Below is a small trained network, with its code and all its weights. Each question gives an input and a class and asks what happens when units are switched off, that is, made to give their printed mean instead of their output.

import numpy as np


def w(rows, s, z=0):
    codes = np.array(rows[::2]) - 128.0
    scale = np.full(codes.shape[1], s)
    scale[-1] = z or s
    return codes * scale


def norm(h):
    return h / np.sqrt((h * h).mean(-1, keepdims=True) + 1e-5)


def f(y):
    return y / 2 * (1 + np.tanh(0.7978845608 * (y + 0.044715 * y**3)))


def log_softmax(a):
    a = a - a.max(-1, keepdims=True)
    return a - np.log(np.exp(a).sum(-1, keepdims=True))


def net(x, mask):
    res = np.array(x, float).reshape(1, 5) / 4 @ E
    u = 0
    for l in range(3):
        y = f(norm(res) @ A[l][:, :-1].T + A[l][:, -1])
        res = res + np.where(mask[u : u + 5], y, B[l][:, -1]) @ B[l][:, :-1]
        u += 5
    return log_softmax(norm(res)[-1] @ U[:, :-1].T + U[:, -1])


A, B = {}, {}
E = w([
[119,122,71,146,162,133,155,89,147],'x0',
[158,92,46,78,2,4,180,126,100],'x1',
[182,133,100,167,100,151,69,120,98],'x2',
[115,163,104,192,161,79,128,206,146],'x3',
[85,191,129,176,90,206,225,133,26],'x4',
],0.0071)
A[0] = w([
[123,126,13,168,199,126,176,90,152,2],'L0N0',
[145,132,233,103,88,106,98,252,85,32],'L0N1',
[143,140,69,178,100,141,57,150,77,22],'L0N2',
[59,130,151,83,172,90,206,170,144,24],'L0N3',
[109,129,102,204,148,81,131,238,120,11],'L0N4',
],0.013,0.0058)
B[0] = w([
[72,126,93,182,104,110,115,47,136,192],'L0N0',
[69,106,73,188,133,126,136,32,153,255],'L0N1',
[187,97,179,152,92,143,172,125,151,203],'L0N2',
[173,114,200,142,95,121,189,123,151,219],'L0N3',
[166,249,93,44,160,138,119,137,127,247],'L0N4',
],0.017,0.0046)
A[1] = w([
[126,73,145,5,99,195,137,29,57,2],'L1N0',
[31,148,101,115,48,129,125,47,125,85],'L1N1',
[74,194,120,196,135,140,248,228,31,62],'L1N2',
[106,164,114,147,29,140,172,109,3,83],'L1N3',
[112,125,22,103,49,9,227,192,9,52],'L1N4',
],0.011,0.0066)
B[1] = w([
[153,249,83,137,170,105,168,132,145,200],'L1N0',
[107,120,136,103,136,128,116,93,82,255],'L1N1',
[149,65,100,90,186,151,108,130,167,214],'L1N2',
[148,78,94,94,161,126,122,125,162,251],'L1N3',
[90,153,176,170,66,155,73,168,135,239],'L1N4',
],0.017,0.0061)
A[2] = w([
[166,78,164,125,158,128,111,196,23,93],'L2N0',
[80,132,160,191,234,171,132,186,79,91],'L2N1',
[129,93,119,137,176,5,85,182,139,8],'L2N2',
[220,124,104,193,116,152,114,128,82,51],'L2N3',
[85,120,156,128,134,104,201,165,116,9],'L2N4',
],0.02,0.0016)
B[2] = w([
[134,162,160,69,105,115,125,102,71,134],'L2N0',
[112,136,131,151,6,78,90,161,114,253],'L2N1',
[130,74,89,95,176,197,142,140,120,180],'L2N2',
[81,120,202,103,144,112,215,130,149,206],'L2N3',
[158,115,142,151,146,145,165,119,130,146],'L2N4',
],0.013,0.0061)
U = w([
[87,136,154,163,30,120,45,191,134,151],'0',
[154,255,79,86,189,122,141,153,133,155],'1',
[69,95,75,175,133,119,131,26,119,146],'2',
[150,20,86,75,198,173,102,170,166,135],'3',
[163,97,226,136,110,115,225,131,159,135],'4',
[146,119,146,120,149,105,135,125,64,114],'5',
[158,95,124,168,187,105,144,211,6,1],'6',
],0.011,0.0062)

Each question gives the input, the list of numbers given to net, and the class t.
The units are the neurons (one row each of A and B). Each row of codes is followed by its name. A weight is (code - 128) times the scale printed after its matrix; where a second scale follows, it is the last column's (A, B and U).
mask holds one flag per neuron, layer by layer. A switched-off neuron (its flag False) gives its mean, the last column of its row in B, instead of its output. The means were averaged over made-up inputs and are rounded, as every weight is.
A unit's drop is (log p(t) with every unit on - log p(t) with that unit switched off) / (log p(t) with every unit on - log p(t) with every unit switched off).
The circuit of an input: a set's keep is (log p(t) with only the set's units on - log p(t) with every unit switched off) / (log p(t) with every unit on - log p(t) with every unit switched off). Starting from the 12 units with the biggest drops (on a tie, the unit counted first), units are removed one at a time, each time the one whose removal leaves the highest keep (on an exact tie, the one counted first), for as long as the keep stays at least 0.8.
circuit, biggest first: the units of the circuit, biggest drop first
k most important neurons: the k neurons with the biggest drops, biggest first
k most important neurons of layer l: the k neurons of layer l with the biggest drops, biggest first
input [-7,6,-5,-8,5], class 1: circuit, biggest first => L1N0
input [3,-5,7,-8,4], class 1: 2 most important neurons => L1N0, L0N3
input [5,4,-1,-7,-7], class 1: 4 most important neurons => L1N0, L0N1, L1N3, L1N2
input [3,4,0,6,6], class 1: 2 most important neurons of layer 2 => L2N1, L2N2
input [7,-6,8,2,4], class 4: 4 most important neurons => L0N2, L2N3, L0N1, L1N4
input [5,0,-6,-3,5], class 4: 2 most important neurons => L0N3, L0N1
input [-6,-4,-5,-7,6], class 1: 2 most important neurons => L1N0, L0N0
input [-8,6,-5,-5,0], class 2: 2 most important neurons of layer 0 => L0N1, L0N4
input [-2,2,8,3,-7], class 4: circuit, biggest first => L2N3, L0N2
input [3,-4,-1,-3,5], class 3: 2 most important neurons => L1N2, L0N1
input [7,7,7,-1,6], class 0: 3 most important neurons => L1N4, L0N1, L0N3
input [-3,3,8,0,-7], class 4: 3 most important neurons => L2N3, L0N2, L1N3
input [6,0,-4,-8,-8], class 1: 4 most important neurons => L1N0, L0N1, L1N3, L1N2
input [-4,2,6,0,-6], class 3: 4 most important neurons => L2N2, L0N3, L1N4, L0N0
input [6,3,-8,7,0], class 4: 4 most important neurons => L0N3, L1N0, L0N1, L2N4
input [-6,4,1,-2,-8], class 3: circuit, biggest first => L2N2
input [5,-2,7,5,5], class 4: 2 most important neurons => L0N2, L2N3
input [-2,5,-1,-3,-6], class 3: 2 most important neurons of layer 2 => L2N2, L2N1
input [-6,4,-4,5,5], class 2: 3 most important neurons of layer 1 => L1N0, L1N1, L1N4
input [-1,-7,0,-3,2], class 0: circuit, biggest first => L2N1
input [3,6,-6,-6,0], class 0: 3 most important neurons of layer 0 => L0N4, L0N1, L0N2
input [5,7,4,-6,-7], class 0: 2 most important neurons of layer 1 => L1N4, L1N3
input [5,0,-8,2,4], class 4: 2 most important neurons of layer 0 => L0N3, L0N1
